Table B holds the same points as the rows below and some others, measured another way and shuffled. Each row below is followed by which row of B it is.
B:
0: [  51   54   12   81   79  -68   32  125  -34 -108   10   77   84   91
   20  137   21 -160   59    9  -17  -33   12    6   33 -114  -84   42
  101  251  -60   34 -105   -4 -236  -80]
1: [  52  -68  169   82  -41   36    2  154  101  -94   51   96  155   97
   83   33  -32 -243   89  -74   61  -79   29  -33 -141  -90   -5    8
  130  180 -118  -13   13    0 -175  -61]
2: [ 174  131   48  104 -256  122  -39   92  -75  147  262  107  -42  -59
  -24   86   89  417 -193  131  154  168   32 -257  -66  309  259  134
 -238 -263  244  -34  -11 -109   88   -7]
3: [  58   47  436  107 -326   91  -36  129   47  124  247   53   31  -90
  156   45   54  265  -15   92  307  178  100 -339 -159  394  223  134
 -149 -107  112   97 -201 -141   50   48]
4: [ 224   41  -39  111 -308  176  -13  218 -171   17  352   87   86   -4
  -89    0  -37  328  -35   45  105   73    2 -100 -184  159  105 -116
 -147  -67  152 -176  216 -167   -7  -20]
5: [ 161 -210  220   73 -257  159  -12  113  107 -119   60  -49  238   76
   87 -135 -196  -17  333 -127  101  -64  -81    5 -165   62 -116 -104
  -65   69  -29  -29   45  -21   83   70]
6: [  -7   88  364  130  113   39  160  158   98 -132   91  169   54  -60
   91  160  272 -367  240  180   25  222  289 -317  -69   38  -47  139
   79  338 -221  152 -500   28 -493 -161]
7: [ 203  -27    1   25 -149   47  -84  -99   94   90  -97  -48   17   51
   47  -20  -59  297  -37  -14   56   -4 -201  -33   97  170   82  189
 -263 -300  223   85  -19   53  354   91]
8: [ -62   42  370   58   70 -164   30  120   71  -83  -53   33   95   60
  188  124   61 -251  132   22  123   -3   53  -83  -18  -27  -69  106
  158  346 -168  210 -288  -24 -222  -18]
9: [ -15 -167  241   76   81   -5   14  -11  291 -171 -222   -6  171  112
  198   87  -99 -422  324 -119   14  -89   17  -25   96  -94 -194  185
  124  247 -138  163 -417  157 -178  -40]
10: [ -74  -67  225   88  170  -59   25   71  254 -146 -136  116  129  126
  172  161   22 -543  126  -81   16  -98  100  -57   16 -185  -69  192
  258  313 -213  120 -304  130 -347 -126]
11: [ 115  -53  132   93 -131  121   -9  140   88  -23  133  114  111   52
   44   13    0  -75   19  -28   76   -9   39 -108 -170   26   99   27
    7    4  -17  -54   59   -9  -86  -53]
12: [ 264   34 -157  -55  246  -59    2 -174  140   21 -358   20  -20  142
  -51  -71  164  -41  -47   54 -218  -59 -276  108  116 -163   13  196
 -197 -222   21  159  135  225  303   11]
13: [ 167   88  -90  -67   60 -243  -95  -46  -85   68 -214  -72   16  182
   13  -32  -26  227 -189  -26   -6 -176 -376  234   81 -105   24   44
  -89  -83  104  145  325  -10  383  127]
14: [ 189   -8  130  116 -284  199   -6  167  -16   29  283   99   82  -25
   -6  -14   12  201   21   49  130  109   54 -190 -198  204  136  -16
 -149 -107   95  -96   70  -98   -6  -18]
15: [  81    2  238   90   67   77   98  129  125 -107   40  146   98   22
   56   45  173 -319  176   74  -16   89  136 -169 -131  -45  -18   68
   49  191 -182   63 -183   57 -282 -117]
16: [ 141  -79   58   52   59   25   65   31   81 -174 -130  -24  144   87
   30  -12  -26 -187  322  -20  -86  -23  -71   42   50  -96 -217   15
  -32  190  -84   84 -161   92  -75  -15]
17: [ 119    2  337  114   -3  176  147  157  118 -112  132  151  103  -59
   39    3  240 -270  290  154    7  217  212 -295 -198   72  -16   40
  -41  178 -195   67 -263   32 -311 -117]
18: [ 144  -66  372  118 -150  212  134  217   61 -146  214   86  169  -55
   46  -75  111 -161  397   98   62  188  169 -240 -258  114  -77  -92
  -61  208 -171   16 -173  -42 -242  -55]
19: [ 311   37  -84   16   70   61  131   64 -117 -147  -42   -8   92   53
 -138 -123  133   36  294  131 -194   82 -148   65  -36  -99 -200 -137
 -209  103  -63   39  111   32   39   -5]
20: [ -20   73  192  105   91  -70   82  190  -25 -145   80  104   96   43
   74  168   87 -273  145   61   38   44  139  -95  -23  -82 -107   29
  165  404 -158   81 -267  -35 -410 -111]
21: [  54  148  112   92 -277  -65  -91  201 -198  123  303   63   10    8
   52  140  -38  400 -264   40  263   27  -11 -113  -92  221  210   25
  -33  -21  191  -30  106 -243   18   32]
22: [ -17  -36  168   59 -209  -79 -176   67  105  117   48   37   72  123
  184  109 -181  117 -266 -158  266 -177  -92  -23  -46   95  223  170
   85  -93  141   22   91  -67  136   51]
23: [ 280  132 -417   24   42   39  -70  -81  -44  123  -56  107  -87   96
 -166   70   84  303 -350   63 -135  -31 -206   36  126  -26  198  194
 -236 -386  271  -68  255   91  241  -49]
24: [ 255  144 -365  100 -151  114  -45  130 -219   68  258  135  -17   44
 -193  103   10  385 -278   71  -24   27  -70  -25  -16   57  168    2
 -168 -203  262 -209  286  -95   20  -79]
25: [ -60   31  127  119  139  -94   75  213    7 -209   39  121  136   98
   78  211   19 -433  158  -17    1  -48  147  -21   -1 -205 -159   20
  292  509 -213   37 -255   -6 -518 -150]
26: [ 223  208 -409   46   54   -1  -61   -4 -120  133   49  167 -113   81
 -168  153  128  286 -444   98  -97   -6 -126   -4   99  -25  246  187
 -156 -299  252  -89  246   26   98  -92]
27: [ 112   85 -235   20  -97 -173 -152   55 -170   72    6  -21   29  173
  -10  110 -188  326 -312 -103   80 -213 -271  202   97  -55   83   37
   -4  -65  231  -43  317 -103  209   62]
28: [ 219   52  120  -19  133  -29   89  -50   56  -43 -196  -10   31   42
   -4  -93  209  -22  186  140 -114   91 -146  -25   13  -22  -75   74
 -205   -6  -66  210  -54   99  149   33]
29: [ 118 -167  283   59 -242  110  -58   46  184  -14    8  -37  169   65
  148  -89 -148   29  176 -113  157  -56  -88  -60 -123  132   16   43
  -84  -62   26   46  -14    3  177   86]
30: [ 333  172 -348  -26  239  -15   49  -69  -61   35 -158  123  -76  103
 -207  -28  282   89 -188  164 -277   27 -217   73   54 -176   83   99
 -230 -226   66   26  300  137  175  -69]
31: [-157  -35  387   86  150 -142   16   70  248 -126 -145   72  112   89
  258  213   23 -510  148  -59  105  -60  137 -113   59  -92  -79  247
  276  389 -210  224 -489   85 -369  -85]
32: [  68    1    2  131   41   49  107  251  -84 -234  157  114  170   70
  -36  117   -4 -296  248    6  -52    0  126   -9  -74 -175 -199 -118
  164  437 -165  -86 -100  -38 -472 -152]
33: [ 304  143 -135   22  -70   69    6   -7 -105   99   53   47  -52    1
 -129  -34  162  392 -121  164  -59  127 -152  -79    7  136  135   72
 -339 -291  198   21  164   -8  259   17]
34: [ -49  -12  102  122  220   -4   60   78  216 -161  -86  177   88   86
  101  231   90 -555  104  -16  -55  -26  181 -115   62 -194  -65  221
  237  308 -188   66 -388  154 -481 -204]
35: [ -30  -96  249   56    7  -82  -35  118  154  -98  -59   51  170  152
  176   52  -96 -330   79 -143  104 -169  -15   35  -93 -139  -34   49
  219  253 -157   69  -26   21 -141  -22]
36: [  90    5  100   87 -267   47 -106   99    6   87  168   43   58   41
   78   72 -112  254 -144  -49  204  -28  -46  -99  -70  186  175   93
  -67 -133  177  -38   57  -98  106   30]
37: [  28  -76   18   89  110  -11   34  137   93 -202  -45   96  170  153
   46  104  -60 -420  162 -102  -57 -139   32   72  -21 -258 -148    9
  223  337 -170  -21  -70   70 -327 -118]
38: [ -58  -47  180   99  189  -32   40   52  254 -142 -137  131  101  103
  146  185   53 -528  122  -47  -19  -56  126  -91   50 -166  -67  230
  219  280 -185  111 -371  149 -374 -145]
39: [  -4   59  183  -13  180 -238  -39  -37  132   14 -255   23   19  143
  153   86   82 -181  -94  -12   34 -111 -132   41   74 -118   37  218
   88  103  -74  245  -75   79   56   18]
40: [ 124  188  186  -19  -49 -178  -40   50 -110  142   10   13  -47   32
   52    2  165  316 -212  137  128   53 -168  -52  -53  129  175   81
 -148  -93   87  185  145 -113  251   96]
41: [ 159  -76 -164  106  121  139   82   37  108 -201  -75   90  121   89
  -63   79    1 -298  252  -18 -184  -13   29    5   83 -175 -185   74
    1  143  -62  -48 -188  164 -258 -145]
42: [  26   -1  314  116   44   52  119  121  111 -154   26   80  108  -20
  105  104  126 -298  325   88   26  147  179 -213  -24   40 -128  101
   41  305 -168  134 -449   38 -349  -93]
43: [ 180   37 -153  120 -188  183  -72   90   13   88  219  175   11   31
  -69  102   -4  197 -260    6   55   11   20 -145  -77  108  260  133
 -106 -268  200 -174  148  -13    2  -93]
44: [ 281  105 -324    5 -103  -53  -54   71 -283   18   57  -34   33  122
 -158  -23  -82  436 -131   15  -50  -85 -295  203   42  -42  -18 -116
 -188  -99  215  -83  409 -105  255   64]
45: [  93  -23  424  108 -216  156   40  165  107   -1  210   98  105  -59
  113  -22  100  -14  159   80  178  159  148 -293 -233  224  107   44
  -75   31  -58   52 -160  -65 -104  -16]
46: [ 112  -39  399   96 -245  129   40  201   37  -28  220   57  136  -34
   93  -63   44   30  203   58  182  124   88 -214 -260  191   48  -52
  -74   88  -64   32  -55 -105  -65   17]
47: [ 144  233  192  -23   40 -180   11   50 -111  128   -8   45  -66   17
   22   -5  272  240 -190  201   69  105 -131  -89  -71   96  174   86
 -156  -60   26  216  128  -84  190   61]
48: [ 255  119  -33  -37  149  -81   54  -27  -47    4 -154   19  -14   78
  -74  -82  219   93    0  149 -137   48 -211   42    4  -76   -2   41
 -199  -71  -11  153  161   62  204   29]
49: [ 299    5   -4    6   18   60  100   20  -60 -108  -77  -43   91   38
  -87 -141   99   90  303  114 -137   90 -166   37  -14  -15 -181  -85
 -248   31  -21   89   43   35  133   42]
50: [  59   -6  -37   88 -209    4 -153   90   22   91  120   78   57  110
   67  127 -172  181 -278 -127  172 -144  -82   -6  -25   66  202  123
   28 -140  193  -88  156  -66   80   -2]
51: [ 191 -212  264   88 -165  226   96  142  117 -219   59  -26  256   32
   50 -154  -80 -189  544  -42    0   42   18  -55 -185   19 -237 -146
  -78  204 -151   -5 -102   25  -90   10]
52: [ 109   64  276   53   64   -2  100   58   73  -63  -35   59   46  -11
   66   15  212 -126  197  146    0  149   46 -173  -44   54  -41  102
  -83  132 -113  186 -252   35 -106  -31]
53: [ 201   15 -264   99 -167  120  -76   84  -65   27  151   96   45   82
  -94   84 -104  228 -180  -47    9  -64  -87   11    1   23  121   44
 -100 -180  216 -181  205  -25   50  -53]
54: [ 117 -131  336  106  -46  179  132  123  168 -202   33   39  192   -6
   86  -47   49 -309  497   38   -4  122  128 -172 -125   30 -191  -14
  -25  249 -196   72 -322   63 -243  -53]
55: [ 295  135 -454   82  -96  137  -54   33 -157   86  160  131  -52   52
 -215  102   32  394 -304   72  -93   26 -115  -14   61   44  188   85
 -237 -329  306 -193  263   -4  111  -80]
56: [ -56   99  425   98 -280  -82  -97  174  -12  143  238   57   24  -23
  208  145   -8  239 -197   29  377   57   73 -244 -126  308  258  144
   21    7  105  105 -126 -202   -3   52]
57: [  47  -47  154  120   38   68   95  120   95 -192   16   67  139   26
   68  106   20 -304  314   15  -19   54  131 -110   18  -43 -174   59
   69  305 -131   55 -364   51 -349 -107]
58: [   3    4  179  108   92   -7   94  185   48 -183   49  120  137   56
   69  131   67 -380  211   20   -4   14  142  -78  -57 -134 -129   19
  184  396 -203   44 -233   13 -433 -133]
59: [ 108 -124   45   87 -248   73  -68  194  -21  -75  164   16  199  117
   45   -9 -242   36   70 -157  126 -147  -71   69 -149  -21  -23 -116
   61  105   35 -136  202  -97  -18   16]
60: [ -23   -9  155   54 -126  -78 -169   52  162  135   15  104   38  125
  174  130  -90   13 -345 -132  225 -168  -58  -56  -63   44  289  233
  110 -136   98   26  105  -17   93    9]
61: [ 111  -77   99   80 -219   70  -60  164   14  -27  150   43  151   90
   54   -3 -148   50    8 -100  133  -94  -52   -3 -155   27   51  -52
   24   32   34  -85  168  -78   12    8]
62: [ 363   64 -209  -45    2  -36   57   54 -254  -82  -54  -84   90  115
 -177 -183   32  293  153   82 -170  -22 -338  233  -27 -114 -181 -231
 -259    9   49   14  409  -50  291   91]
63: [-206  -25  388   78  223 -195  -22    1  351  -73 -246  100   68  115
  313  269   35 -582   29  -87  119 -106  129 -128  118 -115    3  381
  318  312 -198  274 -540  150 -335 -102]
64: [ 192  -39   90  -59  131 -111    4 -107  122  -40 -333  -81   74  137
   57 -117   51  -47  149   -2  -92  -80 -283  129   64 -104 -105   91
 -140  -29  -47  228   54  131  304   99]
65: [ 280  -11  -10  -70   31  -89  -16  -95   -9    0 -256 -123   59  130
  -10 -175   10  209  113   22  -88  -64 -370  177   52  -35  -95   -2
 -261 -127   59  174  218   59  456  151]
66: [ 125  -66  188   49 -264   52 -125  -62  149  126  -30  -59   45   27
  151    0 -132  303  -35  -61  201   -6 -138 -114   39  283  143  219
 -215 -291  230  104 -109    2  341  120]
67: [  73  237   24  -28   61 -275  -94   10 -105  179  -67   51  -94  100
   43  110  145  263 -427   87   98  -53 -200   21   41   16  242  178
  -44 -112  125  171  201  -72  220   52]
68: [ 176   51 -104   61  153   47   88   38   28 -106  -61  110   40   62
  -74   63  148 -169  101   89 -162   48   -6  -29   46 -126  -73   79
  -53   83  -56   30  -89  109 -164 -114]
69: [ -45  103  184   88 -234 -139 -132  250 -124  105  281  106   61   82
  119  163  -89  179 -346  -61  308 -105    6  -52 -170   81  248   17
  170   96   83  -43  208 -235  -72    7]
70: [  -4  114  229    7  221 -185    4  -39  176   46 -217   95  -36   79
  145  123  227 -220 -120   82   18    2  -23 -106   63  -51  107  303
   49   51  -98  273 -209  110  -35  -37]
71: [  58 -174  302   62 -101   67  -27   59  249  -77  -64   19  183  100
  170  -43 -100 -244  191 -128  101  -97  -27  -45 -126  -12  -18   71
   55   75 -101   64  -70   63    4   16]

[ 179  -21  -94   69  -63   -7 -108   52  -77  102  -95   95 -181   27
   55   -5  159 -103   23  -79 -105  -74   37 -172   14  168  -51  -91
 -275   29   41 -164  -83] : 31
[ -89   39  -42 -132    8  -62   36   50 -236  174  -73  186 -180  -82
  138 -224 -176  117 -155  226   -6   59  -55 -172    9  149  -14  -47
   97  -43   92  -60   30] : 12
[ 141  178  118 -109 -134  257 -277   13  299 -290  203 -155  387  302
 -198  238   60  288  222  -52 -144  299   47  362  -41 -457   96 -196
 -169  -19  -53  305 -167] : 62
[ -55 -131   30  -18    2   39   73 -141  -12  -39   76  157   65  -11
  -80  -34   71   56 -152    1   73   28  -89  -64  118   36   56   66
  135  -53  -17   -3 -144] : 52
[ 101  257 -213   62   39  107  -52  123   35  -51 -149 -140  -33  156
  377  -61  118  -37  155 -121 -106 -234  130  139    8   51  -35 -108
 -389  -19  222   37  143] : 27
[ 175   -4 -129  -26  -34   29  -61   28  -61   54 -199   75 -173   -8
  172 -133  146  -67   38   17 -117 -154  115 -184    9  100  -66  -61
 -252   -9   97  -65  -15] : 39
[ 201   23  247 -340 -338  160 -199 -165  175   22  212   88   21  411
 -274   47   -6  481  199  437 -169  340  111 -295 -270 -513  -96  -64
   66  -17 -282  409 -406] : 23
[ 226  -40 -207 -152  -24   50  -40  -18  327    6  -21 -130 -148  306
  192 -336  165   83  221   49 -111 -247  202   -9  -16   85  -36 -155
 -274  -42  176  250  -55] : 35
[-187   59 -254   20  252 -142   78  243 -364  116 -268  142 -147 -409
  344 -323 -208 -174 -300  -72   47 -108 -121  139  246  511  103 -132
  -32  -53  382 -342  333] : 9
[ -21 -142   24 -133  -66   25   99 -209  259   40  302   44  -25  351
  -91 -195   32  263    8  155   73   10  -34  -90    3    4   16   15
  183  -73  -38  291 -250] : 33
[ 222  -14 -130 -127  -48   13 -131   80  -14   60 -192   53 -184   -4
  122 -200   88   -8   72   71 -160  -86  144 -146  -15   78  -48 -155
 -267   -8  118  -20  -17] : 22
[ -95  154  -83  300   55   96  129  -55 -110  -36   19   22   72  113
  237  188  196 -124  -68 -257   89 -196  -85   37  109  111   -9  142
 -134  -19   57 -127   13] : 20
[  75  -10 -113  -94  -24   59   39  -82  227    4   82  -55  -69  296
  139 -213  100  133  110   61  -22 -152   87  -28   -9   40  -21  -48
  -88  -54   93  230  -88] : 1
[ -46  -84   61   59   -6   24  -18  -60  -78  -31  111  157   99  -51
 -164  107   43   18 -163  -99   48  142 -148   14  128   62   81   -6
   69  -17  -34 -114 -139] : 46
[ -95   32   -6   19    6  102  116 -152  201  -76  259  -42  139  325
   36  -12   68  177   10  -31  100  -41  -64  123   56  -38   52   49
   87  -70   26  225 -121] : 4
[  52  155  -99  105  -10  195   70 -115  187 -147   37 -120  115  325
  250   61  262   38  147 -128    4 -255   92   71   16 -110  -35   84
 -204  -48   58  194  -42] : 25
[ -50  300  -44   75   33  179  -54   78   -9 -177  -10  -99  239  109
  195  153   24   76   54 -132  -31   13   -8  299   46 -150   61  -53
 -177  -38  123   67   92] : 44
[  49   67  -54  220  -23  115   17  -66   -6  -52   25   19   43  147
   99  182  260  -96   16 -219    5 -146  -17  -23   68   37  -22   70
 -207   -4   -2  -79  -90] : 21
[ -16  161  -61   81    7  147   37  -41   11 -107  -19  -24  113  141
  194   75  132   34   29  -88    3 -117   16   70   41  -77   -3   49
 -126  -40   66   68    2] : 0
[-226  -27 -161  -44  222 -163   91  180 -385  152 -189  229 -149 -423
  201 -331 -272  -87 -365   27   72   16 -175   53  230  472  113 -111
  126  -56  302 -317  236] : 7
[ -25  -20  -97  -46   50    6   44    6  -59   10  -71   93  -45  -49
  127 -173    6   14  -96   18   13  -65  -14  -18  101  141   31  -35
  -18  -54  137  -30   24] : 36
[-227  175   33   81  -30   30  207 -121 -238  159  102  162  -80  176
  221   39  -57  158 -144  150  121  -34 -123 -227  -45   26  -77  198
  177  -48  -47   10  -55] : 30
[  79  -11  208 -218 -251  106  -79 -191   72   52  211  144   -4  316
 -211   43    1  378   65  341  -65  258   20 -295 -183 -344  -72   22
  143  -33 -237  282 -355] : 43
[ -37  -26  -58  -34   15   45  106 -119   90   11   98   36  -16  190
  100 -137   62  106  -24   45   59 -102  -16  -41   51   66    8   38
   46  -63   57  129  -90] : 48
[-107  -76  103   83  -59   -2   70 -131 -173   95  150  248  -12   18
 -125  116   19   61 -205   22   91  131 -178 -192   61   68   10  111
  176  -16 -116 -119 -201] : 2
[ -24  134   13  145  -91    6   17  -15 -248  190   28  160 -162  122
  112  140   41   16  -61   28   -3    6  -81 -253  -54   81  -94   71
  -78   19  -64 -145  -99] : 34
[ -66  -51   39 -227   58   59 -116   47  113 -190  112   27  272  -87
 -188 -119 -170  224  -99   40  -13  302  -90  346  148  -82  204 -206
  137  -78  112  132  -25] : 51
[  37  101  -44    8    5  -37 -237  250 -201   52  -54   85   -6 -165
  -51   48 -139  -14  -80  -85 -115  244  -95  167   78  150   94 -271
 -192   30  131 -239   53] : 65
[-138  -27   11  -11   61    3   43   -1 -206   -6  -27  193   59 -188
   -7  -36  -78   23 -234    4   58  106 -143   12  145  103   79    7
  129  -48   66 -137   -3] : 28
[  50  142 -102 -116   32  130  -82   75  143 -166  -45 -101  144   93
  147 -109    5  123   92  -10  -78  -16   76  256   47  -95   67 -153
 -160  -58  181  174   72] : 59
[-138  -13    3   93    4   11  155 -135 -120   87  112  160  -42   85
   72    5   43   45 -161    8  113  -48 -125 -154   66  126  -12  135
  132  -42  -18  -49 -107] : 15
